Here is a tiny trained network, its code and every weight. The questions are about switching its units off for an input and a class, where a switched-off unit gives its printed mean instead of its output.

import numpy as np


def w(rows, s, z=0):
    codes = np.array(rows[::2]) - 128.0
    scale = np.full(codes.shape[1], s)
    scale[-1] = z or s
    return codes * scale


def f(y):
    return y / 2 * (1 + np.tanh(0.7978845608 * (y + 0.044715 * y**3)))


def log_softmax(a):
    a = a - a.max(-1, keepdims=True)
    return a - np.log(np.exp(a).sum(-1, keepdims=True))


def net(x, mask):
    res = np.array(x, float).reshape(1, 7) / 4 @ E
    y = f(res @ A[0][:, :-1].T + A[0][:, -1])
    res = res + np.where(mask, y, B[0][:, -1]) @ B[0][:, :-1]
    return log_softmax(res[-1] @ U[:, :-1].T + U[:, -1])


A, B = {}, {}
E = w([
[5,156,247],'x0',
[169,1,42],'x1',
[134,175,188],'x2',
[184,40,227],'x3',
[92,162,92],'x4',
[145,87,124],'x5',
[174,171,102],'x6',
],0.0059)
A[0] = w([
[107,185,98,163],'N1',
[23,47,177,176],'N2',
[131,77,58,211],'N3',
[110,102,114,15],'N4',
[77,117,118,158],'N5',
[188,164,147,167],'N6',
[206,145,166,223],'N7',
[129,140,126,1],'N8',
[57,89,150,165],'N9',
[184,95,70,216],'N10',
[71,82,69,134],'N11',
[107,218,106,164],'N12',
[107,169,149,68],'N13',
[151,198,88,187],'N14',
[86,67,132,41],'N15',
[92,110,173,142],'N16',
[181,124,149,193],'N17',
[252,173,155,238],'N18',
[61,126,183,158],'N19',
],0.015,0.0044)
B[0] = w([
[254,177,93,206],'N1',
[65,224,187,255],'N2',
[69,71,43,240],'N3',
[119,164,82,117],'N4',
[95,197,46,163],'N5',
[168,26,109,177],'N6',
[131,29,164,210],'N7',
[109,150,117,108],'N8',
[89,244,159,198],'N9',
[67,61,99,251],'N10',
[149,137,7,191],'N11',
[224,165,73,246],'N12',
[154,178,202,166],'N13',
[229,87,83,221],'N14',
[107,215,40,148],'N15',
[72,190,190,185],'N16',
[119,80,215,178],'N17',
[133,52,212,250],'N18',
[46,206,151,232],'N19',
],0.0063,0.0073)
U = w([
[69,217,146,164],'0',
[255,182,59,47],'1',
[116,72,63,21],'2',
[176,91,197,41],'3',
[107,43,113,253],'4',
],0.0092,0.0036)

Each question gives the input, the list of numbers given to net, and the class t.
The units are the neurons (one row each of A and B). Each row of codes is followed by its name. A weight is (code - 128) times the scale printed after its matrix; where a second scale follows, it is the last column's (A, B and U).
mask holds one flag per neuron, in row order. A switched-off neuron (its flag False) gives its mean, the last column of its row in B, instead of its output. The means were averaged over made-up inputs and are rounded, as every weight is.
A unit's drop is (log p(t) with every unit on - log p(t) with that unit switched off) / (log p(t) with every unit on - log p(t) with every unit switched off).
The circuit of an input: a set's keep is (log p(t) with only the set's units on - log p(t) with every unit switched off) / (log p(t) with every unit on - log p(t) with every unit switched off). Starting from the 12 units with the biggest drops (on a tie, the unit counted first), units are removed one at a time, each time the one whose removal leaves the highest keep (on an exact tie, the one counted first), for as long as the keep stays at least 0.8.
units of the circuit, in order: the units of the circuit, biggest drop first
most important unit: the unit with the biggest drop
k most important neurons: the k neurons with the biggest drops, biggest first
drop of u: that unit's drop, to one decimal
input [-1,-6,5,1,-1,4,7], class 3: most important unit -> N18
input [2,-3,7,-7,8,4,-6], class 1: 2 most important neurons -> (N12; N1)
input [-8,-7,-2,5,-1,2,7], class 4: units of the circuit, in order -> (N10; N7)
input [5,-1,4,-1,8,8,8], class 1: units of the circuit, in order -> (N12; N2; N1)
input [5,8,-4,-7,2,-2,-5], class 0: units of the circuit, in order -> (N2; N9)
input [2,-4,2,-7,2,0,-5], class 1: units of the circuit, in order -> (N12; N1)
input [-8,-4,-6,-6,-3,7,8], class 2: 2 most important neurons -> (N10; N3)
input [-8,5,-6,-5,-1,3,1], class 2: 2 most important neurons -> (N11; N3)
input [-6,4,7,8,1,-2,4], class 4: drop of N10 -> 0.2
input [-4,-1,3,2,1,-6,6], class 4: drop of N7 -> 0.1
input [-7,-1,4,8,-1,8,7], class 4: drop of N10 -> 0.3
